Below is a small trained network, with its code and all its weights. Each question gives an input and a target symbol and asks what happens when units are switched off, that is, made to give their printed mean instead of their output.

import numpy as np


def w(rows, s, z=0):
    codes = np.array(rows[::2]) - 128.0
    scale = np.full(codes.shape[1], s)
    scale[-1] = z or s
    return codes * scale


def f(y):
    return np.maximum(y, 0)


def softmax(a):
    e = np.exp(a - a.max(-1, keepdims=True))
    return e / e.sum(-1, keepdims=True)


def log_softmax(a):
    a = a - a.max(-1, keepdims=True)
    return a - np.log(np.exp(a).sum(-1, keepdims=True))


def net(x, mask):
    ids = ['ΔΘΞΦΨβζηλμτ'.index(c) for c in x.split()]
    T = len(ids)
    res = E[ids] + P[:T]
    u = 0
    for l in range(3):
        r = res
        for j in range(2):
            rows = slice(4 * j, 4 * j + 4)
            q, k, v = (r @ M[l][rows].T for M in (Q, K, V))
            z = softmax(np.where(np.tri(T) > 0, q @ k.T / 4**0.5, -1e9)) @ v
            o = O[l][rows]
            res = res + np.where(mask[u + j], z, o[:, -1]) @ o[:, :-1]
        u += 2
        y = f(res @ A[l][:, :-1].T + A[l][:, -1])
        res = res + np.where(mask[u : u + 4], y, B[l][:, -1]) @ B[l][:, :-1]
        u += 4
    return log_softmax(res[-1] @ U[:, :-1].T + U[:, -1])


Q, K, V, O, A, B = {}, {}, {}, {}, {}, {}
E = w([
[104,115,145],'Δ',
[117,142,149],'Θ',
[71,92,101],'Ξ',
[117,135,113],'Φ',
[41,198,54],'Ψ',
[140,164,137],'β',
[127,90,97],'ζ',
[106,108,110],'η',
[180,90,205],'λ',
[86,94,144],'μ',
[254,119,141],'τ',
],0.0039)
P = w([
[123,155,159],'0',
[126,105,69],'1',
[83,77,30],'2',
[185,234,101],'3',
[114,89,146],'4',
[108,75,14],'5',
[200,232,114],'6',
[131,89,146],'7',
[106,72,10],'8',
[211,225,164],'9',
[156,86,145],'10',
[93,73,1],'11',
[165,222,169],'12',
[133,90,141],'13',
],0.0056)
Q[0] = w([
[85,97,143],'L0H0',
[198,181,44],'L0H0',
[162,143,73],'L0H0',
[175,160,95],'L0H0',
[179,178,254],'L0H1',
[131,160,58],'L0H1',
[140,175,82],'L0H1',
[126,95,183],'L0H1',
],0.022)
K[0] = w([
[90,160,186],'L0H0',
[235,128,31],'L0H0',
[197,130,88],'L0H0',
[181,105,68],'L0H0',
[4,192,141],'L0H1',
[186,113,179],'L0H1',
[162,127,183],'L0H1',
[83,137,84],'L0H1',
],0.022)
V[0] = w([
[197,146,2],'L0H0',
[147,132,87],'L0H0',
[111,123,148],'L0H0',
[91,126,149],'L0H0',
[114,133,125],'L0H1',
[80,146,113],'L0H1',
[88,145,117],'L0H1',
[72,151,110],'L0H1',
],0.01)
O[0] = w([
[1,112,246,254],'L0H0',
[88,119,170,168],'L0H0',
[150,123,118,107],'L0H0',
[169,115,120,102],'L0H0',
[121,135,102,126],'L0H1',
[112,149,48,125],'L0H1',
[112,146,56,125],'L0H1',
[110,151,40,125],'L0H1',
],0.0097,0.0016)
A[0] = w([
[181,154,145,249],'L0N0',
[246,101,136,90],'L0N1',
[96,252,155,164],'L0N2',
[98,43,95,251],'L0N3',
],0.013,0.0031)
B[0] = w([
[31,165,85,193],'L0N0',
[190,253,132,140],'L0N1',
[122,63,208,217],'L0N2',
[248,94,79,254],'L0N3',
],0.015,0.0043)
Q[1] = w([
[119,113,131],'L1H0',
[155,185,114],'L1H0',
[68,19,146],'L1H0',
[97,71,137],'L1H0',
[214,194,204],'L1H1',
[176,251,221],'L1H1',
[174,154,161],'L1H1',
[119,156,141],'L1H1',
],0.012)
K[1] = w([
[131,121,139],'L1H0',
[132,128,114],'L1H0',
[130,108,173],'L1H0',
[125,119,145],'L1H0',
[216,152,128],'L1H1',
[248,100,146],'L1H1',
[172,143,121],'L1H1',
[148,109,135],'L1H1',
],0.016)
V[1] = w([
[93,136,11],'L1H0',
[216,122,243],'L1H0',
[158,125,189],'L1H0',
[206,132,113],'L1H0',
[160,108,121],'L1H1',
[254,53,120],'L1H1',
[30,184,133],'L1H1',
[144,116,127],'L1H1',
],0.0046)
O[1] = w([
[93,61,185,30],'L1H0',
[209,182,80,249],'L1H0',
[163,163,97,184],'L1H0',
[199,103,146,153],'L1H0',
[126,84,97,150],'L1H1',
[100,1,37,220],'L1H1',
[149,222,194,56],'L1H1',
[122,121,121,140],'L1H1',
],0.0053,0.0012)
A[1] = w([
[38,179,85,172],'L1N0',
[130,188,12,133],'L1N1',
[133,52,106,4],'L1N2',
[125,124,128,87],'L1N3',
],0.011,0.003)
B[1] = w([
[139,116,252,185],'L1N0',
[44,118,37,253],'L1N1',
[152,212,173,203],'L1N2',
[134,128,124,128],'L1N3',
],0.014,0.0027)
Q[2] = w([
[159,74,83],'L2H0',
[32,161,10],'L2H0',
[75,120,83],'L2H0',
[91,200,182],'L2H0',
[3,84,187],'L2H1',
[22,102,181],'L2H1',
[121,157,114],'L2H1',
[3,117,134],'L2H1',
],0.015)
K[2] = w([
[72,51,123],'L2H0',
[7,199,177],'L2H0',
[55,156,134],'L2H0',
[200,223,137],'L2H0',
[93,248,127],'L2H1',
[98,243,131],'L2H1',
[96,140,124],'L2H1',
[23,215,105],'L2H1',
],0.016)
V[2] = w([
[133,161,112],'L2H0',
[135,106,105],'L2H0',
[133,122,148],'L2H0',
[77,107,124],'L2H0',
[175,165,204],'L2H1',
[171,152,162],'L2H1',
[218,146,112],'L2H1',
[131,248,98],'L2H1',
],0.015)
O[2] = w([
[144,96,166,86],'L2H0',
[142,177,121,137],'L2H0',
[108,136,117,144],'L2H0',
[147,90,84,152],'L2H0',
[148,8,173,130],'L2H1',
[161,58,142,156],'L2H1',
[238,86,95,245],'L2H1',
[105,61,30,253],'L2H1',
],0.015,0.0031)
A[2] = w([
[99,192,179,50],'L2N0',
[183,155,250,143],'L2N1',
[182,155,167,253],'L2N2',
[224,236,181,129],'L2N3',
],0.014,0.0057)
B[2] = w([
[178,135,54,203],'L2N0',
[200,231,144,229],'L2N1',
[12,124,116,251],'L2N2',
[154,4,161,254],'L2N3',
],0.019,0.009)
U = w([
[52,188,143,251],'Δ',
[2,147,228,244],'Θ',
[220,88,60,1],'Ξ',
[114,210,187,203],'Φ',
[177,137,120,147],'Ψ',
[190,123,248,139],'β',
[206,150,105,110],'ζ',
[170,154,103,155],'η',
[96,93,61,17],'λ',
[108,186,73,131],'μ',
[166,49,144,23],'τ',
],0.0042,0.0064)

Each question gives the input, a string of symbols that net reads in full, and the target symbol t.
The units are the heads (4 rows each of Q, K, V and O) and the neurons (one row each of A and B). Each row of codes is followed by its name. A weight is (code - 128) times the scale printed after its matrix; where a second scale follows, it is the last column's (O, A, B and U).
mask holds one flag per unit, layer by layer, with each layer's heads first. A switched-off unit (its flag False) gives its mean, the last column of its rows in O or B, instead of its output. The means were averaged over made-up inputs and are rounded, as every weight is.
A unit's drop is (log p(t) with every unit on - log p(t) with that unit switched off) / (log p(t) with every unit on - log p(t) with every unit switched off).
The circuit of an input: a set's keep is (log p(t) with only the set's units on - log p(t) with every unit switched off) / (log p(t) with every unit on - log p(t) with every unit switched off). Starting from the 12 units with the biggest drops (on a tie, the unit counted first), units are removed one at a time, each time the one whose removal leaves the highest keep (on an exact tie, the one counted first), for as long as the keep stays at least 0.8.
units of the circuit, in order: the units of the circuit, biggest drop first
k most important neurons: the k neurons with the biggest drops, biggest first
k most important neurons of layer l: the k neurons of layer l with the biggest drops, biggest first
which heads matter: for each layer, one digit per head in row order, 1 if its drop is at least 0.15 and else 0, layers parted by /
input β Δ μ ζ Δ λ ζ Θ β λ λ Θ, target β: units of the circuit, in order => (L1N1 L0N0 L2H1)
input Ξ ζ η λ η β Ξ Θ μ Ψ Ξ Θ Ψ, target Ξ: 2 most important neurons => (L2N0 L0N2)
input Θ Ξ Θ λ λ λ, target τ: which heads matter => 00 / 10 / 01
input Ψ Ξ Θ η ζ, target τ: units of the circuit, in order => (L2H1 L0N3 L2N3)
input Ξ Ξ λ β β Ψ ζ τ λ, target β: units of the circuit, in order => (L2N1 L0N0 L2H1 L2N3)
input Θ η η β Θ Θ β, target Θ: units of the circuit, in order => (L0N3 L0N0 L2H1 L1N0)
input Θ ζ Δ Θ τ Θ, target β: units of the circuit, in order => (L1N1 L0N0 L2H1 L2N3)
input β τ Ψ μ λ λ Θ Θ Φ Θ Θ λ Δ, target β: which heads matter => 10 / 11 / 11
input β β β Δ Θ Θ Δ ζ τ, target β: 3 most important neurons => (L0N0 L1N1 L2N1)
input Θ η β λ Θ η, target τ: units of the circuit, in order => (L2H1 L2N3 L0N3)
input Θ Φ Ψ Θ ζ β Θ Φ Ξ Δ, target Θ: 3 most important neurons => (L0N1 L0N3 L0N0)
input μ Θ μ, target Ξ: units of the circuit, in order => (L0H0 L1N2 L2H1 L0N3)
input Θ β Φ β Δ λ, target τ: units of the circuit, in order => (L0N3 L2N3 L2H1)
input β Θ Θ Δ Φ λ Ξ β Θ Φ τ Φ, target β: which heads matter => 01 / 00 / 11
input β Θ β Ψ, target β: 3 most important neurons => (L1N0 L1N1 L0N3)
input η Ψ τ τ Θ η, target β: which heads matter => 11 / 00 / 11
input Θ Δ Θ ζ, target Θ: 2 most important neurons => (L0N3 L0N1)
input Θ Δ λ Δ Ψ β λ, target Θ: 3 most important neurons => (L0N1 L0N3 L0N0)
input Δ Ξ μ Ψ μ ζ λ Δ Ψ τ Δ μ, target β: which heads matter => 01 / 00 / 11
input μ Δ μ Φ, target μ: most important neuron of layer 2 => (L2N0)
input Δ Θ Δ Δ η Θ Θ λ Θ λ Δ Θ, target τ: units of the circuit, in order => (L2N3 L0N3 L2H1)
input τ Δ λ λ Θ ζ η τ ζ, target β: which heads matter => 11 / 01 / 11
input Ξ Δ τ, target β: which heads matter => 10 / 10 / 11
input β λ Δ μ λ λ Θ λ Θ Ξ β λ λ, target β: 4 most important neurons => (L1N0 L0N0 L1N1 L0N3)
input μ β Φ β, target μ: 3 most important neurons => (L0N3 L1N1 L0N1)
input Δ λ Θ ζ ζ λ λ ζ Φ λ, target Δ: 2 most important neurons => (L0N3 L0N1)
input Θ η λ β, target Θ: 2 most important neurons of layer 1 => (L1N0 L1N1)
